Where the symbols take the objects:
* | fo ve
Ser | Did Til
Sut | Mim Sib
Zoz | Miz Dom
Kug | Doz Zev
Mak | Fim Kug
Fum | Kaz Zif
Bof | Sel Sig
Ves | Zug Zeg
Rap | Vud Ref
Bap | Non Mev
Zam | Des Zit
Mim | Zif Tas
Zev | Tud Did
Kav | Ves Kog
Doz | Til Sut
Tud | Zoz Lop
Gil | Nas Gen
Lel | Gil Foz
Vas | Zit Tuf
Nal | Zeg Tis
Mit | Tud Taz
Ref | Bol Leg
Foz | Gen Zam
Zet | Tor Bap
Nak | Kur Dag
Noz | Lur Tor
Kog | Tol Vog
Dig | Pap Kur
Dom | Nuf Nas
Sog | Pap Nuf
Bor | Gil Mit
Kuv | Zir Kav
Til | Mak Pel
Ret | Mul Nok
Pup | Tof Sel
Tas | Vud Mul
Giz | Rap Pab
Zit | Duk Por
Gep | Ret Pim
Kur | Zeg Kog
Lon | Lel Nel
Des | Did Duk
Nel | Pap Dom
Vog | Lon Kav
Lur | Bap Zeg
Bog | Sut Ver
Taz | Zam Bof
Mev | Pil Bur
Zeg | Mev Tor
Ver | Sib Rap
Met | Ver Pim
Toz | Bog Bog
Vit | Tuf Tud
Kez | Dag Tor
Pab | Pim Nad
Vud | Gev Tas
Duk | Tuf Sib
Lem | Des Vit
Tol | Pup Lon
Zug | Dig Nak
Pap | Tis Ves
Sib | Doz Vud
Sig | Dom Gil
Bol | Gev Fum
Vil | Nal Zeg
Zif | Fif Kan
Gev | Rap Tuf
Bur | Kuv Pap
Tor | Pab Non
Kaz | Ref Fif
Lop | Bek Fim
Gem | Bur Dig
Tuf | Por Zoz
Pel | Kug Toz
Vev | Sig Lel
Miz | Vit Zev
Sel | Gav Bur
Dag | Por Sog
Fim | Ser Doz
Did | Rap Mak
Zir | Sel Gem
Non | Nad Rap
Gen | Bor Des
Pem | Nad Mev
Nok | Giz Tor
Tof | Tis Gav
Saf | Mim Fif
Tis | Dom Tad
Fif | Pel Saf
Gav | Tad Tad
Nuf | Bof Dom
Far | Tas Ret
Leg | Fum Zoz
Pim | Nok Zet
Mul | Pup Zet
Nad | Zet Lur
Bek | Til Lem
Tad | Pup Nok
Kan | Saf Mog
Nas | Vev Bor
Por | Lem Miz
Vek | Vil Mog
Pil | Kez Kog
Mog | Kan Pem

The rows follow the links: the fewer symbols apart two objects are, the more alike their rows tend to be.

Each row is also shifted at random along 7 hidden directions that mean nothing.

Some objects, each with a row of numbers:
Ver	-32,28,-35,-23,-19,25,17,2,-30,22,4,-41,-25,-43,4,16,-8,-1,29,-22,4,-2,-9,8,7,-13,-18,1,-16,46,-9,9,-31,-7,-29,-19,34,-26,43,2,-8,-24,-15
Kan	40,-28,14,7,-2,-5,12,-7,23,-28,65,-9,31,4,7,-7,18,-1,-23,4,-14,-14,-21,11,-17,4,-3,-21,5,-11,24,-3,-19,-16,0,9,16,5,13,-15,-26,2,12
Toz	34,-5,-11,-1,-18,-5,-11,12,-15,10,78,-14,-9,-30,14,12,5,8,-15,-3,2,-14,-7,21,-61,-11,-37,-33,-19,5,18,5,-59,-16,-44,23,21,11,9,7,-10,-2,7
Nel	-29,49,14,35,10,-8,-44,40,-23,1,-30,38,17,23,16,32,1,22,5,34,-4,27,26,-82,-6,8,26,13,29,-41,-17,1,-18,25,26,6,-64,29,-29,-7,-18,54,3
Pim	30,-6,58,6,-3,9,21,15,-35,-30,-28,17,3,29,-31,14,-7,9,0,9,-16,58,-24,16,4,26,6,17,-4,1,-6,-1,27,1,-8,5,-22,2,13,6,22,32,-8
Noz	-27,29,-5,-48,9,-19,38,-13,-26,-27,1,-18,-17,9,-25,5,10,33,6,15,-27,33,-24,-34,8,21,8,20,12,18,10,-31,-1,13,-18,-18,-11,12,21,5,2,19,-9
Gep	-24,7,54,-23,-9,-9,22,14,-24,-13,36,17,-1,13,-19,9,-15,6,2,15,-26,17,-8,29,-27,28,-27,8,-4,17,-24,11,4,-4,-7,-3,27,-1,18,-12,4,8,-5
Zit	-4,8,45,1,24,10,6,4,21,8,-49,15,-11,7,-4,5,5,-32,15,16,2,40,6,8,45,-28,21,-16,-6,9,-7,-5,20,13,39,13,-9,-29,-16,13,26,-13,1
Vas	35,-16,-5,-28,-21,-2,14,1,35,14,10,-53,-7,-20,24,10,15,-46,42,-10,60,-12,-28,31,30,-34,6,-28,2,10,-5,-20,-24,-7,-8,9,38,2,24,27,22,-11,0
Nuf	-49,-51,-35,-6,-11,-2,-22,2,-12,-20,-28,-27,23,-8,16,10,1,4,15,-20,44,-25,-25,8,19,1,25,2,5,-22,-6,-12,22,-10,-29,-25,3,13,38,-1,11,26,-30
Gil	-15,8,-15,13,1,-19,-18,26,25,-21,56,-35,17,3,9,18,-10,-4,-12,-7,20,-50,-23,-8,-28,11,-29,-19,0,-15,-16,0,-12,-11,-36,-6,18,13,15,21,4,3,-22
Dom	24,6,-6,-5,6,-24,-29,21,17,-23,18,-10,18,11,21,19,7,-8,1,-12,29,-34,-5,-28,-4,15,3,-13,9,-23,-24,-13,-8,-1,-14,-11,11,22,13,12,4,27,-28
Tad	56,-52,22,-29,3,-24,0,-11,-10,-17,-5,46,5,24,-5,-17,4,2,-23,-14,-9,-20,14,41,-10,38,6,15,-18,5,-15,-4,44,-7,-4,1,20,9,-8,-19,24,13,-18
Bur	-60,-35,-17,-12,-25,2,-11,-14,-22,14,-9,21,7,-16,12,-20,-5,15,17,7,5,-17,10,22,-11,1,-3,16,14,-13,9,-3,8,-4,5,2,-7,31,-1,-28,-5,3,14
Sel	43,-15,3,-17,-34,9,-15,0,-2,-2,-16,20,3,10,31,7,15,-11,30,-22,34,-2,17,-15,8,17,12,8,15,-11,-23,-26,-13,0,15,-4,24,29,11,-12,-6,32,-15
Zug	-63,38,-9,25,11,-34,-28,17,-34,21,8,26,12,0,-3,6,-4,37,-8,56,-12,8,9,-39,-39,-9,1,7,32,-33,15,17,-21,20,15,16,-68,40,-44,-7,-23,30,49
Bof	3,28,22,-26,7,6,-25,3,54,-12,12,33,-6,17,21,-11,-23,-19,-11,-17,-13,-54,57,-18,10,32,-30,9,-9,5,-53,-12,27,7,34,-18,48,-10,-11,-17,9,-36,-57
Zoz	5,33,6,32,28,-32,7,7,12,21,-28,-9,10,8,-7,26,28,-23,-2,23,32,16,0,-43,22,-23,32,-19,9,-10,-8,20,-11,16,23,-1,-29,-7,-21,25,-5,18,29
Bog	39,42,17,18,13,23,-13,15,-23,17,-13,33,-22,-8,-6,15,-5,7,-19,1,-45,42,29,-18,-7,-4,-6,0,-23,15,-3,16,-11,10,9,18,-24,-27,-21,-1,1,-2,-10
Kog	-12,-1,-6,-53,23,-27,-26,-4,-43,-3,30,39,-12,-23,-9,-10,-3,50,-9,27,-42,2,1,14,-31,0,1,9,0,1,6,-18,14,10,-9,13,-32,33,-19,-23,20,12,-1
Gev	-46,3,24,-6,7,-3,20,15,-38,19,-5,-9,14,-20,-15,32,7,-9,10,33,-11,38,-30,25,14,-27,23,-8,-2,18,-6,24,-11,4,1,-5,-5,-22,27,-6,-8,18,24
Dag	-19,9,7,-86,13,17,1,-27,-24,6,-44,20,-33,-27,2,4,15,11,46,8,-30,49,8,-3,51,-19,36,10,6,26,5,-57,12,20,30,0,-9,3,8,-16,24,-3,-25
Zet	-19,-20,12,-47,-23,13,39,-13,-14,-27,13,-25,-6,2,-13,-9,-6,10,27,-5,-3,11,-31,30,4,20,-13,14,4,19,-6,-29,11,-5,-22,-15,35,5,41,-4,11,2,-16
Nak	-4,13,-26,-41,-1,-19,-17,-6,-11,12,30,-9,-16,-27,13,-16,0,19,21,12,3,-20,-1,0,-23,-11,-12,-1,22,-4,14,-25,-20,12,-5,13,-6,32,-16,-9,4,-3,17
Gen	-76,-34,2,-22,17,8,-5,3,-18,-30,-10,-20,10,-14,-7,19,2,5,-3,-6,-14,16,-31,31,17,-4,18,-8,-26,13,3,-8,35,-13,-37,-24,-7,-22,45,-2,25,6,-44
Tis	21,-6,-3,6,6,-33,-8,-8,-13,-13,-28,37,13,32,-4,5,16,13,-17,3,8,-6,18,-35,-1,32,28,25,6,-21,-9,3,19,6,9,-9,-23,20,-15,-8,0,42,-1
Mit	-2,42,40,24,12,9,-10,26,40,-12,-18,6,3,28,14,38,14,-35,0,4,12,28,19,-55,26,2,12,-24,3,-12,-13,-12,-17,10,28,6,-10,-15,-6,20,-2,17,-30
Bap	-67,-11,-9,23,-4,5,29,-12,-17,-17,-27,-30,4,20,-36,-19,-15,35,4,10,-1,11,-36,5,2,16,-3,31,17,-12,25,1,29,-2,-22,-16,-26,9,7,13,-2,7,19
Zev	-27,-25,28,11,-9,-5,2,-11,29,22,27,22,-10,-1,0,4,13,-26,-18,24,2,5,19,33,-36,-13,-19,-34,-17,-3,26,17,-19,-9,20,18,4,-10,-28,9,-4,-19,30
Tof	-52,-37,-44,-33,-12,-17,11,-32,-12,3,-11,7,2,-5,-10,-19,0,5,-9,-28,22,-55,19,25,1,29,2,28,-11,18,-17,10,33,-14,-13,-40,37,-7,25,-28,6,-14,-16
Kug	-61,30,-19,-15,10,-11,9,-22,-21,24,-4,29,-31,-18,-15,20,28,9,-30,5,-40,24,39,-26,-18,-4,0,-6,-30,40,21,18,-18,-2,12,-13,-12,-32,-13,-5,-12,-16,-1
Nok	5,7,1,-61,0,-33,35,-11,-32,-23,15,-8,-13,6,-27,3,0,17,1,-3,-6,-11,-15,7,-10,36,-14,26,-8,33,-23,-12,13,-3,-36,-26,34,2,35,-5,17,10,-25
Pab	-28,33,82,-5,-31,44,36,24,6,-13,5,20,-4,31,2,22,-9,-12,41,24,-24,70,0,-17,4,18,-12,7,27,2,-15,-21,-26,15,36,12,11,3,9,-5,-20,11,2
Til	-74,-26,-66,-26,25,-22,8,-53,1,24,16,6,-34,-30,-36,-42,-8,17,-57,-24,-32,-64,33,56,-29,1,-34,7,-54,47,26,29,39,-22,-26,-27,27,-41,-6,-12,19,-78,-8

From each start, follow one symbol. Which object do you reach?
Answers are names.
start -22,-8,-37,16,17,-28,4,-14,1,7,46,-27,21,-25,-17,-10,0,15,-50,1,-16,-50,-8,19,-18,-8,-8,-8,-15,13,18,42,-2,-12,-19,-21,9,-22,15,-15,-32,-29,16
fo	Pel
start 51,-28,17,24,-29,23,-6,13,-13,7,35,3,8,-10,33,33,35,-16,5,-5,8,46,-12,5,-33,-23,9,-40,-15,-6,27,-2,-65,-18,-7,38,-9,12,5,11,-21,28,20
ve	Toz
start -41,13,50,-2,-32,44,17,18,-14,15,1,11,8,-7,8,14,-21,-24,23,-2,-17,21,10,27,15,-1,-17,17,-2,25,-32,27,-13,-3,21,-9,42,-34,34,-28,-28,-21,-5
fo	Vud
start -24,26,18,-32,12,-21,10,-15,37,22,18,14,-25,-1,8,22,27,-31,-14,11,-8,5,37,-18,-9,-6,-2,-31,-8,29,0,-7,-29,0,30,-1,22,-20,-18,5,-3,-18,-2
ve	Lop
start 33,-14,-4,-8,-17,-1,21,0,-18,-7,-12,-9,3,18,-12,-6,-14,0,4,-21,18,-22,-13,21,5,27,-11,27,-2,15,-29,10,24,-9,-28,-18,32,-1,21,-1,12,3,-10
fo	Pup
start -40,-18,-15,-1,4,-18,3,-4,10,6,8,-37,-2,-13,-4,19,17,-20,0,6,29,-4,-29,20,-2,-21,4,-32,-20,9,15,-5,-6,-12,-27,-8,2,-12,13,37,23,-1,3
ve	Duk
start 41,-45,15,-9,3,14,6,-18,-15,-1,-37,19,-17,-5,-9,13,35,-13,-4,-13,-5,65,3,35,15,-15,33,-20,-38,19,32,-15,7,-11,-6,16,-15,-21,1,15,34,6,-7
ve	Mak
start 68,-28,-22,21,18,2,8,8,-41,2,-54,-32,6,-13,-35,-9,-15,1,-4,-31,19,2,-34,36,40,-17,20,17,-28,20,-6,28,48,-2,-47,-10,-6,-34,22,16,36,-4,-4
ve	Tas
start -26,9,19,-9,12,21,14,-11,8,0,18,11,8,-19,-3,5,4,-3,-20,8,-52,12,21,-12,15,-11,8,2,-10,22,3,16,-7,-3,27,-12,21,-43,17,-41,-39,-28,-12
fo	Mim
start -7,2,42,31,-54,52,14,36,-7,6,13,-16,4,8,10,14,-22,-16,34,-7,13,22,-20,28,-12,1,-38,-1,10,-3,-13,13,-33,-8,-9,13,19,2,20,16,-12,2,9
fo	Ver
start 44,-8,-37,31,27,-13,3,-4,4,4,19,-15,15,-10,-24,-27,-19,15,-52,-19,-18,-52,-4,26,-2,-2,-9,4,-24,11,0,46,31,-11,-30,-13,9,-30,2,-7,-4,-38,2
ve	Tas
start -17,-41,22,50,26,-25,-30,16,26,-19,7,1,28,27,-12,7,-13,-5,-42,5,19,-30,-17,31,-21,11,-2,-20,-14,-30,-2,22,41,-13,-15,0,-22,2,-13,27,26,7,2
fo	Zam
start -70,-8,-36,26,-1,-26,-26,1,-33,23,-1,22,12,-11,-7,-15,-18,42,-16,22,7,-32,4,-5,-38,2,-4,19,20,-25,9,27,5,2,-3,-2,-41,34,-27,-14,-12,11,37
ve	Kav
